What each symbol does to the elements:
DD: α>PR, σ>CT, δ>LF, π>ZR, ε>GF
QB: α>DN, σ>ZT, δ>RP, π>JD, ε>GD
CR: α>SM, σ>HH, δ>HJ, π>GS, ε>BQ
RD: α>HL, σ>LC, δ>JQ, π>CZ, ε>QP
RH: α>CZ, σ>JH, δ>GF, π>PR, ε>JQ
ZM: α>JL, σ>CR, δ>ZZ, π>PF, ε>JR
NQ: α>NB, σ>JD, δ>BQ, π>SM, ε>JB
QP: α>RD, σ>CG, δ>DQ, π>RH, ε>HP
BZ: α>MJ, σ>CC, δ>GD, π>DN, ε>NJ
LC: α>HP, σ>RJ, δ>HM, π>DQ, ε>CG
PB: α>LF, σ>PR, δ>CD, π>MN, ε>ZJ
LJ: α>FS, σ>QB, δ>TZ, π>NQ, ε>DR
MN: α>GN, σ>DM, δ>QC, π>TM, ε>LQ
HM: α>JH, σ>QP, δ>CZ, π>CT, ε>HL
CZ: α>GL, σ>DQ, δ>DD, π>CP, ε>RH
SJ: α>LT, σ>PF, δ>RJ, π>CG, ε>FQ
LQ: α>MN, σ>ZR, δ>NG, π>CC, ε>CD
QC: α>CC, σ>FR, δ>MJ, π>ZT, ε>NG
BQ: α>CR, σ>QS, δ>JL, π>JC, ε>NH
BH: α>TL, σ>SJ, δ>LC, π>QP, ε>LS
JM: α>JD, σ>LJ, δ>NB, π>HH, ε>RP
HH: α>NH, σ>NQ, δ>JR, π>JL, ε>QS
GN: α>FR, σ>CD, δ>CC, π>NJ, ε>MN
TZ: α>JB, σ>RP, δ>HH, π>BQ, ε>JD
PF: α>BS, σ>GS, δ>LS, π>TL, ε>DP
MP: α>ZT, σ>NJ, δ>DN, π>LJ, ε>MJ
JB: α>NQ, σ>JM, δ>NH, π>CR, ε>TZ
NB: α>QS, σ>TZ, δ>CR, π>JR, ε>NQ
LT: α>LS, σ>BS, δ>DC, π>LC, ε>SJ
JL: α>HJ, σ>SM, δ>DP, π>BS, ε>ZM
JD: α>TZ, σ>FS, δ>QS, π>NH, ε>JM
PR: α>CP, σ>GP, δ>JN, π>DM, ε>DD
CT: α>GP, σ>RH, δ>CP, π>PB, ε>GL
GM: α>NG, σ>MN, δ>NJ, π>MJ, ε>FR
DR: α>LJ, σ>GD, δ>JD, π>JB, ε>DN
TL: α>RJ, σ>LT, δ>HP, π>RD, ε>BH
ZR: α>DM, σ>PB, δ>GN, π>GM, ε>JN
JN: α>ZR, σ>ZJ, δ>MN, π>FR, ε>LF
DP: α>PF, σ>JC, δ>LT, π>BH, ε>ZZ
SM: α>JR, σ>NH, δ>JC, π>ZZ, ε>CR
DM: α>CD, σ>LF, δ>FR, π>NG, ε>ZR
JR: α>ZM, σ>BQ, δ>GS, π>DP, ε>SM
ZZ: α>DP, σ>HJ, δ>SJ, π>LS, ε>GS
LF: α>JN, σ>CP, δ>LQ, π>GN, ε>PB
RP: α>JM, σ>DR, δ>NQ, π>QS, ε>FS
JC: α>GS, σ>ZM, δ>BS, π>SJ, ε>HJ
HL: α>HM, σ>HP, δ>RH, π>GL, ε>RD
HP: α>QP, σ>DC, δ>JH, π>JQ, ε>LC
GF: α>DD, σ>GL, δ>PB, π>JN, ε>GP
ZT: α>RN, σ>BZ, δ>DR, π>FS, ε>MP
NJ: α>BZ, σ>QC, δ>RN, π>QB, ε>TM
JH: α>DQ, σ>RD, δ>GL, π>GP, ε>HM
GL: α>CT, σ>JQ, δ>PR, π>ZJ, ε>CZ
CD: α>LQ, σ>JN, δ>GM, π>QC, ε>DM
GS: α>ZZ, σ>JL, δ>FQ, π>LT, ε>JC
FQ: α>SJ, σ>DP, δ>TL, π>DC, ε>BS
GP: α>GF, σ>CZ, δ>ZJ, π>LF, ε>CT
LS: α>BH, σ>FQ, δ>CG, π>HP, ε>LT
RJ: α>DC, σ>LS, δ>QP, π>HL, ε>TL
BS: α>FQ, σ>ZZ, δ>BH, π>RJ, ε>PF
RN: α>GD, σ>MJ, δ>LJ, π>RP, ε>ZT
DN: α>DR, σ>RN, δ>JM, π>TZ, ε>QB
ZJ: α>PB, σ>DD, δ>DM, π>LQ, ε>CP
JQ: α>RH, σ>HM, δ>GP, π>DD, ε>DQ
FS: α>RP, σ>DN, δ>JB, π>NB, ε>LJ
NH: α>BQ, σ>NB, δ>ZM, π>HJ, ε>HH
FR: α>GM, σ>LQ, δ>TM, π>BZ, ε>GN
CG: α>LC, σ>TL, δ>HL, π>JH, ε>DC
QS: α>HH, σ>JB, δ>SM, π>ZM, ε>NB
DC: α>CG, σ>BH, δ>RD, π>HM, ε>RJ
DQ: α>JQ, σ>HL, δ>CT, π>GF, ε>JH
GD: α>QB, σ>MP, δ>FS, π>JM, ε>RN
CC: α>TM, σ>GM, δ>MP, π>RN, ε>QC
NG: α>QC, σ>GN, δ>BZ, π>MP, ε>GM
HJ: α>JC, σ>JR, δ>PF, π>FQ, ε>JL
MJ: α>MP, σ>TM, δ>QB, π>DR, ε>BZ
CP: α>ZJ, σ>GF, δ>ZR, π>CD, ε>PR
TM: α>NJ, σ>NG, δ>ZT, π>GD, ε>CC

The rows follow the links: the fewer symbols apart two elements are, the more alike their rows tend to be.

Each row is also shifted at random along 7 hidden directions that mean nothing.

Known rows, each with its element:
[58, -30, 11, 0, -27, -1, 13, -40, 16, -14, -21, -17, -38, -32, -20, 1, 18, -35, -11, -26, -34, -9, -30, 8, 34, 18, -22, -20, 32, 25, -27, -24, 86, 46, 24, -19, 5, 11, -8, -33, 24, 25, 12, 19, -6, 35, -5, 14, 36, 3, -33, 8, -2, -27, 1, -17, 12, -17, -32, 35, 9, 9, -23, -28, -23, -17, 43, -35, 7, -58]; element GP
[13, 8, 1, -21, -18, 36, 21, -24, 1, 16, -10, -39, -14, -25, 3, -12, 24, 5, 3, 46, -5, -6, -61, -19, -30, -27, 6, -43, 22, 8, 40, -2, 18, 3, 4, -2, -1, 23, 28, -22, 21, 10, 49, -29, 1, 32, -11, -49, 26, 5, -12, 3, -8, -9, -52, 8, 58, 15, 20, 0, 9, -59, 29, 17, -23, 7, -41, -10, -26, -52]; element GM
[-21, 28, -27, -10, 14, 25, 7, -11, 12, 21, 31, -22, 30, 23, 20, 14, -7, 24, 26, 4, 5, -23, -48, -30, 9, -37, 25, 35, -5, 6, 6, 24, 22, -26, -19, 59, 30, 15, -19, 16, 48, 6, 24, -26, 7, -17, 25, 12, 8, 35, -13, 15, -12, 1, -40, -10, 25, -20, 22, -28, -8, -24, 35, 12, -17, -7, -22, 23, -15, -17]; element QB
[69, -30, 27, -5, -27, 2, -4, 0, -22, -10, -39, -12, -24, -61, -7, 4, 21, -24, -23, 19, -16, 7, 10, 0, -29, 26, -1, -34, 31, 6, 1, -27, 10, 42, 24, -46, 30, 8, 23, -18, 9, -2, 1, 14, -15, 28, -26, -35, 10, -39, 8, -14, -2, -33, -5, 13, 4, 7, -16, 26, 29, -23, -26, -14, 12, -6, 4, -37, 15, -26]; element RH
[29, -32, 25, 3, -21, 6, -7, 7, -23, -16, -31, -3, -25, -51, -13, 9, 27, -19, -24, 9, -20, 7, -5, 7, -32, 35, 11, -29, 21, 4, -14, -23, 19, 36, 14, -32, 30, 0, 13, -19, -57, -12, -7, 13, -9, 31, -13, -27, 2, -33, 0, -12, -3, -30, -11, 14, -6, 14, -20, 22, 20, -17, -26, -22, 12, -8, -1, -39, 21, -30]; element JH
[-31, -16, -2, -22, -29, -15, 18, -45, 28, 18, -18, -32, -6, 57, 3, 30, 0, -9, 1, -40, 5, -2, 2, -16, 13, -6, -7, 23, 38, 24, -16, -20, 69, 35, 26, 23, 24, 24, 6, -20, 5, 24, 21, 9, -12, 6, 10, 45, 24, 7, -24, -8, 12, -24, -9, -16, 28, -35, -11, 25, 15, 7, -5, -4, -3, -21, 37, 2, -8, -29]; element JN
[-7, -28, 6, 23, 2, 0, 20, 36, -9, -13, 14, 34, -23, 6, -29, -7, 21, -2, -32, -1, -15, 27, -38, 48, -22, 30, 8, 27, -24, -4, 21, 5, -54, -20, -32, 23, -48, -25, -7, -9, -26, -14, -37, 7, 24, 34, 54, 14, -38, 23, 3, 5, -14, 14, -25, -8, -45, 25, -32, -28, -17, -13, -13, -8, 4, -20, -40, -18, 23, 26]; element BH
[-51, -33, 18, 6, -26, -5, 4, -36, 14, -21, -26, -6, -47, -45, -20, -12, 24, -39, -10, -16, -36, -12, -26, 12, 30, 24, -25, -56, 26, 21, -22, -28, 93, 50, 23, -44, 5, 1, -1, -39, 17, 20, 13, 20, -5, 37, -22, -9, 38, -9, -29, 6, 2, -29, 11, -6, -4, 0, -29, 39, 5, -3, -29, -30, -26, -5, 41, -44, 16, -66]; element GL
[1, 5, 9, 26, 29, -25, -48, 26, 29, -23, -8, 32, 6, 6, 4, 0, -9, -31, 21, -20, -22, -24, 22, -10, 29, 23, 9, -32, -16, -13, -10, -12, 85, 7, -4, -43, 66, -24, -12, 9, 78, -17, -27, 18, 4, -24, -27, -5, 10, -28, 11, 1, -19, -22, 28, 27, -43, 11, 3, -1, -9, -19, -31, -20, -3, 23, 29, -23, 37, -39]; element DP
[48, 30, -29, 1, 31, 9, -10, 26, 17, 17, 33, -11, 50, 71, 21, 33, -17, 26, 27, -9, 9, -13, -25, -24, -2, -21, 49, 72, -18, -9, 7, 28, 10, -40, -33, 78, 55, 3, -32, 35, 23, -15, -9, -16, 14, -38, 46, 37, -20, 33, 3, 7, -15, 0, -43, -3, 0, -19, 18, -46, -13, -22, 22, 14, 8, -9, -31, 31, 1, 7]; element JB
[-72, 32, -24, 7, 26, 40, -15, 3, -21, 6, 27, -15, 30, -56, 21, -1, -8, 16, 29, 31, -8, -32, -54, -29, 10, -25, 43, 3, -17, -9, -24, 31, 15, -28, -24, 28, 48, -2, -37, 27, -61, -16, 16, -32, -4, -18, -1, -23, 2, 14, -11, 15, -5, 1, -27, 2, 13, -1, 32, -25, -8, -4, 30, -1, -17, 2, -25, 14, -6, -23]; element RP
[153, 35, -1, -1, 32, 2, -45, 47, 0, -4, -2, 9, 37, 8, 25, -1, -21, 10, 26, 28, 12, -14, 36, -28, -20, -7, 30, -25, -21, -26, 18, 4, -2, -24, -9, -26, 55, -6, 11, 29, 35, -28, -14, -12, -1, -40, -35, -37, -7, -33, 35, -9, -14, -4, 6, 38, 0, 18, 36, -14, 0, -34, 6, 15, 15, 33, -18, 16, 3, 2]; element NH
[97, 21, -6, -25, -7, 11, -1, -42, 10, 8, -12, -32, 1, -24, 14, -10, -7, -3, 26, 4, 1, -23, 6, -28, 33, -26, -22, -42, 28, 14, -16, -10, 56, 21, 33, -33, 5, 22, 7, -6, 23, 24, 39, -8, -19, -7, -44, -19, 45, -8, -15, 4, 9, -9, 18, -4, 52, -17, 21, 33, 7, 11, 11, 7, -21, 11, 37, 7, -31, -41]; element QC
[19, 0, 3, 27, 25, -23, -18, 26, 18, -24, 11, 44, -11, 9, -16, -23, -5, -21, 7, -18, -19, -7, -3, 24, 35, 19, -9, -31, -30, -11, -3, 3, 35, -15, -17, -24, -16, -30, -15, -3, 22, -9, -34, 14, 19, -3, -1, 3, -6, 3, -2, 15, -10, 15, 31, 5, -46, 22, -11, -8, -27, 7, -18, -12, -17, 17, 15, -7, 22, -8]; element ZZ
[-59, -13, 1, 34, 15, -22, -21, 18, -6, -23, 7, 35, -1, -18, -9, 9, -11, -19, -2, -40, -17, -4, 19, 21, 41, 29, -2, 23, -17, -7, -55, 1, 26, 6, -9, -4, 21, -25, -37, 15, -44, -13, -38, 27, -5, -14, 4, 36, -14, -3, -2, 5, 2, -2, 40, -7, -56, -5, -25, 3, -14, 51, -32, -32, 9, -12, 48, -10, 34, 14]; element SJ
[-93, 38, -7, 2, 19, 29, -20, 0, -16, 5, 11, -4, 15, -76, 18, -37, -13, 8, 23, 54, 8, -24, -4, -30, -6, -34, -5, -65, -15, -16, 21, 15, -17, -20, 0, -44, -1, 4, 16, 16, 55, -5, 30, -30, -7, -17, -52, -73, 19, -17, 17, 6, -3, 10, 10, 21, 23, 18, 47, -2, 1, -23, 29, 15, -19, 38, -18, 13, -17, -15]; element DR
[-101, 10, -13, -17, -15, 10, 11, -52, -2, 14, -2, -28, -1, -14, 13, 4, -7, 7, 19, -14, 8, -13, -5, -20, 34, -27, -12, -4, 20, 16, -43, 4, 41, 19, 21, 6, -1, 18, -11, -1, -81, 23, 35, -7, -21, -7, -17, 13, 27, 11, -25, 4, 22, -2, 17, -16, 33, -26, 13, 25, 3, 44, 16, -2, -15, -8, 36, 17, -24, -19]; element NG
[-23, 26, -28, 17, 32, 20, -3, 16, -29, -7, 41, 20, 19, -49, 3, -17, -15, 19, 16, 6, -6, -10, -25, 15, 36, -15, 7, 20, -34, -14, -39, 41, -41, -39, -30, 22, -30, -20, -44, 28, -84, -10, -12, -13, 4, -16, 16, 5, -17, 31, -8, 21, 4, 36, 15, -19, -20, 5, 13, -21, -28, 50, 20, -6, -16, -3, -7, 20, -6, 31]; element QS
[70, 7, -1, 22, 28, 0, -23, 51, -7, -6, 10, 24, 24, 8, 2, 6, -4, 3, -1, 11, -2, 3, 1, 6, -26, 13, 31, 17, -27, -22, 19, 10, -29, -31, -28, 10, 25, -17, -7, 21, 16, -27, -33, -1, 13, -13, 13, -6, -31, -8, 22, -2, -19, 5, -13, 18, -30, 19, 3, -31, -9, -25, -2, 0, 18, 5, -32, 0, 22, 20]; element JC
[-131, -26, 24, -8, -38, -12, 14, -31, 10, -4, -31, -6, -40, 4, -16, -13, 24, -24, -18, 1, -2, 10, 0, 6, -14, 11, -22, -53, 26, 14, 17, -29, 35, 38, 26, -39, -22, 12, 38, -39, 6, 13, 24, 10, -2, 33, -17, -20, 18, -17, -6, -7, 7, -16, 0, 9, 12, 13, -10, 23, 16, -21, -12, -2, -9, 7, 9, -25, 3, -31]; element DD
[-72, -5, 7, 25, 16, -19, -31, 40, -9, -9, 5, 29, 21, 2, 1, 14, -15, -5, -9, -12, 4, 8, 46, 6, -13, 25, 16, 35, -18, -14, -8, 3, -34, -7, -15, 1, 39, -18, -10, 26, 39, -27, -37, 15, 2, -24, 6, 12, -32, -21, 30, -9, -8, -5, 13, 14, -51, -1, -10, -19, 2, 1, -22, -9, 30, 1, 5, -3, 32, 41]; element BS
[38, 27, -18, 9, 32, -11, -9, 15, 2, -2, 28, 30, 17, 17, 4, -15, -23, 16, 21, -8, 14, -2, 19, 12, 29, -13, -8, 7, -37, -16, -9, 23, -31, -37, -18, 0, -43, -20, -20, 21, -31, -4, -19, -4, 5, -29, 0, 10, -16, 20, 5, 11, 4, 35, 35, -5, -21, 9, 11, -17, -26, 39, 12, 9, -6, 12, 6, 31, -9, 37]; element HH
[-1, -33, 22, 10, -19, 3, 4, 10, -17, -13, -12, 3, -24, -56, -16, 1, 22, -15, -36, 13, -21, 11, -8, 17, -29, 33, -5, 3, 11, 5, 8, -11, -27, 25, 3, -17, 5, -1, 8, -14, 52, -4, -11, 15, -1, 32, 4, -17, -8, -15, 6, -6, -7, -18, -14, -3, -16, 4, -29, 9, 15, -18, -26, -19, 12, -15, -7, -35, 22, 0]; element HM
[60, -14, 6, -16, -28, 42, 27, -23, -59, 8, -11, -36, -15, -108, 2, -2, 22, 12, -26, 44, -5, 9, -29, 0, -32, -8, -1, -5, 33, 14, -21, 0, -57, 22, 21, -6, -20, 19, 6, -8, -117, 8, 33, -14, -27, 37, -13, -43, 7, -11, -11, -8, 15, -7, -23, -15, 51, -3, 0, 26, 24, 17, 17, -5, 4, -19, -21, -8, -25, 1]; element ZR
[22, 21, -4, -30, -10, 7, 12, -38, 7, 14, -19, -25, -11, 17, 12, -11, 0, 4, 24, 6, 12, -11, -8, -19, 12, -31, -5, -56, 16, 7, -6, -7, 44, 8, 22, -20, -17, 15, 22, -17, -99, 12, 41, -16, -12, 2, -32, -21, 30, 0, -19, -1, 17, 2, 8, 7, 49, 4, 27, 23, -1, 7, 24, 17, -18, 20, 8, 15, -36, -33]; element CC
[60, -26, 21, 9, -6, -48, 1, 12, 41, -17, -21, 35, -39, 89, -25, -9, 13, -29, -12, -38, -8, 19, 15, 34, 11, 35, -15, -31, -9, -2, 21, -31, 48, 7, 1, -25, -36, -15, 21, -33, -10, -3, -33, 26, 23, 19, 10, 29, -6, -3, -4, 0, -5, -1, 23, 11, -37, 24, -31, 6, -15, -10, -32, -5, -1, 9, 15, -19, 21, -11]; element DC
[133, 39, -18, -3, 31, 31, -25, 7, -41, -6, 12, -3, 19, -97, 20, -21, -17, 12, 30, 35, -6, -29, -10, -19, 26, -27, 11, -42, -13, -12, -46, 22, -2, -20, -2, -29, 10, -9, -24, 25, -111, -8, 13, -21, -18, -19, -47, -49, 12, -12, -4, 10, 6, 15, 25, 2, 22, 10, 36, 11, -9, 38, 22, 1, -15, 18, 5, 19, -22, -13]; element JM
[-35, 9, -17, 31, 32, -3, -1, 25, 11, -13, 41, 36, 5, 14, -8, -13, -12, 5, 3, -18, -10, -4, -23, 26, 35, 7, -1, 35, -41, -12, -4, 27, -19, -38, -39, 31, -27, -26, -39, 17, 45, -6, -29, 5, 22, -13, 35, 29, -21, 37, -6, 22, -13, 26, 5, -17, -45, -2, -9, -33, -30, 15, 0, -6, -13, -8, -5, 8, 16, 25]; element ZM
[30, -4, 6, -35, -28, 10, 25, -21, -8, 27, -18, -41, 11, 28, 12, 21, 2, 21, -11, 13, 28, 18, 21, -22, -41, -16, 0, 27, 34, 14, 25, -9, -41, 12, 24, 24, 4, 29, 28, -5, 7, 16, 28, -14, -9, 4, 4, -1, 5, -4, 8, -20, 13, -8, -26, -1, 47, -18, 11, 9, 26, -14, 14, 25, 21, -10, -16, 16, -27, 21]; element LQ
[70, 33, -12, -19, 8, 14, 2, -7, 14, 18, 8, -17, 21, 25, 18, -10, -12, 22, 21, 23, 22, -12, 7, -26, -6, -35, -5, -9, -3, -6, 37, 9, -17, -24, 4, 4, -6, 13, 18, 10, 76, 8, 23, -23, 0, -19, -14, -18, 11, 5, 10, -1, -3, 13, -11, 5, 36, -2, 36, -10, 1, -24, 32, 29, -8, 19, -17, 28, -30, -1]; element GD

From each start, follow one symbol. Which element do you reach?
Answer with the element's name.
new walk
[-105, -11, -12, 39, 19, -13, -11, 18, 7, -21, 29, 37, -3, -1, -12, 4, -3, -17, -1, -34, -26, -7, -30, 27, 40, 23, 9, 30, -30, -3, -33, 15, 31, -12, -33, 24, 9, -29, -50, 9, -3, -10, -37, 19, 16, -4, 32, 38, -15, 24, -16, 20, -9, 7, 6, -12, -59, -1, -26, -23, -27, 20, -21, -33, -12, -15, 14, -14, 35, 0]
δ
LS
new walk
[91, 26, -3, -33, -2, 4, 14, -7, 12, 26, -6, -24, 17, 60, 18, -6, -10, 27, 12, 21, 35, 10, 21, -20, -27, -38, -6, -10, 9, -2, 43, 0, -35, -19, 10, 8, -32, 20, 38, 0, 15, 10, 29, -26, 0, -16, -9, -14, 3, 1, 13, -12, 7, 15, -10, 10, 49, 4, 34, -4, 5, -22, 32, 39, 5, 18, -28, 35, -41, 18]
π
DR
new walk
[14, 23, -19, -25, 2, 18, 12, -11, -4, 31, 13, -29, 32, 34, 24, 15, -10, 33, 16, 14, 25, -2, 0, -28, -18, -38, 16, 39, 5, 4, 13, 16, -34, -21, -2, 45, 8, 24, 1, 16, -8, 5, 26, -27, -5, -20, 12, 7, -2, 16, 2, -3, 5, 8, -26, -3, 40, -17, 26, -16, 7, -5, 32, 24, 10, -4, -23, 36, -29, 23]
π
LJ
new walk
[15, -4, -5, -23, -26, 17, 36, -35, 11, 18, 1, -34, -12, 11, -4, -3, 16, 9, -9, 10, 4, 4, -32, -3, -12, -19, -12, 3, 24, 18, 23, -1, -5, 7, 14, 23, -35, 24, 15, -19, 31, 24, 36, -13, 3, 24, 14, 1, 16, 21, -16, 1, 2, 1, -30, -17, 44, -10, 1, 7, 8, -18, 18, 13, -14, -12, -13, 3, -28, -14]
δ
QC
new walk
[-15, -3, 11, -29, -28, -8, 9, -48, 21, 11, -35, -26, -24, 25, 2, -7, 6, -12, 10, -8, 7, -4, 11, -18, 9, -12, -17, -62, 33, 15, 1, -29, 71, 36, 37, -36, -4, 21, 33, -29, -39, 19, 39, -2, -15, 11, -38, -14, 37, -18, -15, -10, 14, -13, 14, 8, 42, -2, 12, 37, 14, -2, 2, 10, -14, 13, 28, -2, -21, -48]
π
QC
new walk
[-104, 20, -19, -17, 0, 0, 11, -39, 37, 25, 12, -25, 15, 62, 16, 10, -12, 12, 26, -19, 15, -15, -12, -29, 23, -33, 0, 19, 8, 11, 5, 8, 51, -3, 2, 36, 14, 21, -5, 0, 48, 18, 31, -12, 3, -21, 10, 30, 21, 29, -17, 7, 4, -2, -14, -10, 30, -26, 18, -5, -5, -4, 23, 10, -17, -2, 12, 24, -19, -20]
π
DN
new walk
[0, 36, -8, 7, 33, 15, -26, 18, -5, -5, 16, 17, 15, -32, 12, -30, -12, 6, 24, 36, -3, -20, -9, -12, 4, -18, 9, -50, -31, -19, 17, 18, -1, -31, -15, -27, 5, -10, -2, 17, 22, -16, 4, -22, 6, -21, -29, -50, 3, -9, 14, 12, -11, 15, 9, 21, 0, 26, 36, -14, -13, -16, 21, 13, -14, 35, -21, 9, -2, -11]
ε
JB
new walk
[-46, 25, -11, 15, 33, -13, -21, 20, -7, -6, 19, 29, 20, 4, 10, -11, -29, 8, 25, -12, 8, -9, 33, 5, 34, -7, 3, -1, -35, -20, -27, 19, -16, -29, -14, -7, -7, -23, -23, 27, -62, -16, -22, 0, -1, -39, -9, 8, -15, -2, 11, 5, 11, 24, 45, 2, -32, 6, 15, -11, -20, 47, 2, 2, 1, 16, 19, 26, 5, 33]
δ
JL
new walk
[2, 17, -15, -23, -6, 9, 33, -30, 26, 24, 18, -27, 6, 58, 3, -2, -4, 23, 10, -3, 17, 1, -26, -9, 8, -36, -14, 24, 5, 11, 30, 11, -6, -16, -1, 48, -41, 21, 5, -5, 47, 25, 30, -21, 13, 1, 24, 23, 10, 42, -15, 9, 3, 17, -24, -22, 36, -16, 13, -13, -3, -9, 32, 25, -18, -7, -16, 27, -35, 7]
σ
QC
new walk
[-12, 19, -19, 24, 34, -1, -18, 21, 0, -7, 27, 29, 12, -7, 0, -14, -17, 5, 21, -8, -9, -13, -12, 10, 36, -5, 12, -1, -35, -12, -23, 22, 10, -29, -28, 5, -8, -25, -35, 20, -51, -16, -20, -5, 11, -20, 4, 8, -11, 19, -5, 18, -1, 20, 19, -1, -31, 12, 6, -21, -28, 25, 5, -6, -12, 5, 1, 12, 9, 6]
ε
BQ
new walk
[94, 36, -16, -2, 31, 7, -2, 7, 19, 1, 20, 14, 0, 30, 4, -30, -8, 6, 30, 6, -1, -12, -37, 1, 27, -25, 8, -44, -31, -9, 11, 17, 35, -38, -17, 3, -35, -13, -7, -2, -52, -3, 2, -18, 17, -8, 1, -11, 8, 24, -13, 21, -7, 27, 4, 4, 9, 22, 23, -18, -31, -5, 26, 14, -31, 23, -20, 23, -18, -21]
δ
HH
new walk
[48, -32, 11, -12, -34, -11, 32, -33, 21, -2, -18, -12, -40, 30, -19, 2, 21, -18, -23, -28, -7, 16, -18, 22, 11, 13, -26, -5, 25, 22, 0, -25, 31, 29, 20, 0, -42, 11, 13, -37, 1, 24, 6, 17, 0, 37, 18, 26, 17, 14, -26, 0, 5, -6, -9, -20, 11, -9, -34, 21, 6, 0, -14, -7, -14, -19, 15, -18, -6, -19]
π
JN
new walk
[-27, -33, 21, 10, -19, -22, -4, 7, -4, -11, -19, 12, -12, -13, -11, 13, 8, -18, -27, -17, -5, 14, 37, 13, -11, 34, -16, 18, 14, 5, -5, -19, -11, 31, 14, -19, 11, -1, 8, -6, 55, -2, -20, 27, -5, 11, 0, 14, -7, -23, 13, -12, 1, -18, 15, -1, -24, -6, -28, 18, 15, 8, -35, -17, 23, -12, 22, -25, 23, 14]
ε
RD
new walk
[19, -10, 9, -34, -30, -7, 16, -30, -2, 23, -31, -31, -1, 39, 9, 18, 1, 12, -6, -2, 29, 17, 40, -14, -26, -9, -8, 3, 34, 12, 0, -20, -8, 22, 34, 4, -8, 26, 36, -12, -70, 14, 26, -2, -21, 1, -11, 8, 9, -15, 1, -23, 23, -9, 4, -1, 43, -15, 6, 28, 25, 15, 5, 16, 20, -3, 7, 14, -27, 14]
π
NG
new walk
[-15, 31, -28, 2, 25, 28, -1, -2, -22, 7, 37, -4, 29, -60, 15, -12, -21, 23, 20, 19, 3, -19, -20, -8, 28, -30, -1, 15, -19, -7, -21, 34, -42, -30, -16, 18, -13, 0, -33, 30, -18, 5, 13, -21, -4, -21, -3, -9, 0, 23, -5, 16, 7, 25, 8, -17, 10, -7, 25, -11, -13, 35, 30, 5, -15, 0, -5, 24, -20, 22]
ε
LJ
new walk
[-45, -26, 12, -15, -34, 8, 34, -31, -13, 9, -12, -19, -25, -17, -11, -3, 17, 3, -27, 11, 11, 21, 3, 11, -22, 0, -27, 4, 25, 17, 6, -9, -46, 23, 21, -3, -49, 18, 24, -20, -20, 21, 20, -1, -10, 32, 1, -4, 2, 3, -4, -6, 17, 1, -5, -18, 27, -7, -11, 21, 19, 10, 4, 6, 6, -14, -3, -4, -20, 17]
δ
CD
